Below are the code and all the weights of a small trained network. Each question names an input and a class and asks about switching units off, where a switched-off unit gives its printed mean instead of its output.

import numpy as np


def w(rows, s, z=0):
    codes = np.array(rows[::2]) - 128.0
    scale = np.full(codes.shape[1], s)
    scale[-1] = z or s
    return codes * scale


def f(y):
    return np.maximum(y, 0)


def log_softmax(a):
    a = a - a.max(-1, keepdims=True)
    return a - np.log(np.exp(a).sum(-1, keepdims=True))


def net(x, mask):
    res = np.array(x, float).reshape(1, 7) / 4 @ E
    y = f(res @ A[0][:, :-1].T + A[0][:, -1])
    res = res + np.where(mask, y, B[0][:, -1]) @ B[0][:, :-1]
    return log_softmax(res[-1] @ U[:, :-1].T + U[:, -1])


A, B = {}, {}
E = w([
[77,136,233,155,62,180,121,135],'x0',
[254,179,141,152,112,164,90,161],'x1',
[114,193,153,110,161,109,213,107],'x2',
[90,209,128,76,189,173,101,102],'x3',
[73,150,28,121,148,106,200,236],'x4',
[131,93,66,209,152,169,166,129],'x5',
[128,196,32,210,88,99,44,148],'x6',
],0.0099)
A[0] = w([
[149,112,138,161,82,181,72,155,32],'N1',
[64,88,94,75,96,44,120,184,90],'N2',
[96,126,144,105,131,120,177,154,30],'N3',
[160,252,123,85,207,106,133,109,138],'N4',
[106,143,109,54,165,115,196,115,99],'N5',
[149,111,102,204,134,126,158,164,69],'N6',
[209,140,182,144,163,193,116,82,185],'N7',
[106,103,150,133,141,94,101,62,17],'N8',
[128,82,83,126,132,159,114,94,73],'N9',
[102,141,172,50,130,135,97,69,87],'N10',
[138,164,125,136,109,125,104,155,177],'N11',
[112,178,193,26,135,123,89,50,95],'N12',
[119,111,218,118,94,62,137,121,163],'N13',
[90,155,148,163,132,186,128,120,1],'N14',
[94,142,127,69,187,131,170,135,223],'N15',
[166,155,180,83,121,182,104,234,56],'N16',
[119,142,144,15,149,132,171,162,108],'N17',
[103,142,193,144,106,121,140,105,147],'N18',
[118,48,115,123,92,154,123,149,30],'N19',
[213,92,84,131,162,80,97,137,54],'N20',
[127,122,202,111,75,73,151,118,82],'N21',
[100,133,133,171,160,91,106,119,167],'N22',
],0.013,0.003)
B[0] = w([
[96,100,129,103,155,127,149,119,206],'N1',
[148,128,157,133,123,152,98,115,224],'N2',
[132,134,144,128,147,123,118,113,183],'N3',
[132,161,94,170,126,100,156,174,241],'N4',
[64,112,136,101,143,143,131,138,228],'N5',
[111,114,152,113,157,163,119,126,197],'N6',
[183,100,250,149,127,176,62,5,228],'N7',
[118,107,135,112,143,165,139,119,173],'N8',
[125,133,135,114,129,117,152,107,161],'N9',
[65,67,148,92,153,153,98,74,215],'N10',
[140,150,105,124,120,120,120,148,182],'N11',
[136,68,191,115,129,175,116,74,247],'N12',
[162,139,190,144,156,126,87,81,225],'N13',
[159,155,114,149,100,93,128,122,165],'N14',
[89,97,124,93,127,156,124,123,233],'N15',
[91,94,79,97,140,126,149,157,192],'N16',
[63,129,95,124,127,128,149,142,227],'N17',
[165,119,126,128,134,124,123,114,202],'N18',
[166,147,96,128,103,89,149,156,175],'N19',
[184,143,145,142,97,139,126,100,211],'N20',
[174,162,148,168,108,104,98,137,207],'N21',
[106,134,105,120,112,108,134,115,165],'N22',
],0.015,0.013)
U = w([
[105,152,52,125,123,91,152,248,236],'0',
[104,58,181,36,153,170,90,87,151],'1',
[248,126,186,179,108,131,65,94,10],'2',
],0.011,0.0011)

Each question gives the input, the list of numbers given to net, and the class t.
The units are the neurons (one row each of A and B). Each row of codes is followed by its name. A weight is (code - 128) times the scale printed after its matrix; where a second scale follows, it is the last column's (A, B and U).
mask holds one flag per neuron, in row order. A switched-off neuron (its flag False) gives its mean, the last column of its row in B, instead of its output. The means were averaged over made-up inputs and are rounded, as every weight is.
A unit's drop is (log p(t) with every unit on - log p(t) with that unit switched off) / (log p(t) with every unit on - log p(t) with every unit switched off).
The circuit of an input: a set's keep is (log p(t) with only the set's units on - log p(t) with every unit switched off) / (log p(t) with every unit on - log p(t) with every unit switched off). Starting from the 12 units with the biggest drops (on a tie, the unit counted first), units are removed one at a time, each time the one whose removal leaves the highest keep (on an exact tie, the one counted first), for as long as the keep stays at least 0.8.
units of the circuit, in order: the units of the circuit, biggest drop first
top k neurons: the k neurons with the biggest drops, biggest first
drop of u: that unit's drop, to one decimal
input [2,2,6,-3,3,3,-1], class 0: units of the circuit, in order => [N7; N12]
input [-6,0,-6,-6,1,7,-1], class 2: units of the circuit, in order => [N20]
input [-6,0,-1,-2,6,-7,3], class 0: units of the circuit, in order => [N7; N12]
input [-7,-1,4,-2,1,2,3], class 0: top 3 neurons => [N7; N12; N13]
input [0,-3,-3,-8,4,1,4], class 2: top 2 neurons => [N2; N17]
input [0,-3,-4,-4,7,-5,5], class 2: top 2 neurons => [N2; N17]
input [1,-2,-5,5,-1,2,6], class 0: top 2 neurons => [N7; N12]
input [3,8,1,-3,4,3,2], class 1: top 2 neurons => [N4; N6]
input [-1,-2,4,-2,-6,-6,6], class 2: top 3 neurons => [N5; N15; N21]
input [6,1,-7,-3,-3,-2,3], class 2: drop of N10 => 0.1
input [-6,5,3,4,1,8,6], class 0: drop of N2 => 0.2
input [4,5,-8,-1,4,7,2], class 0: drop of N12 => 0.2
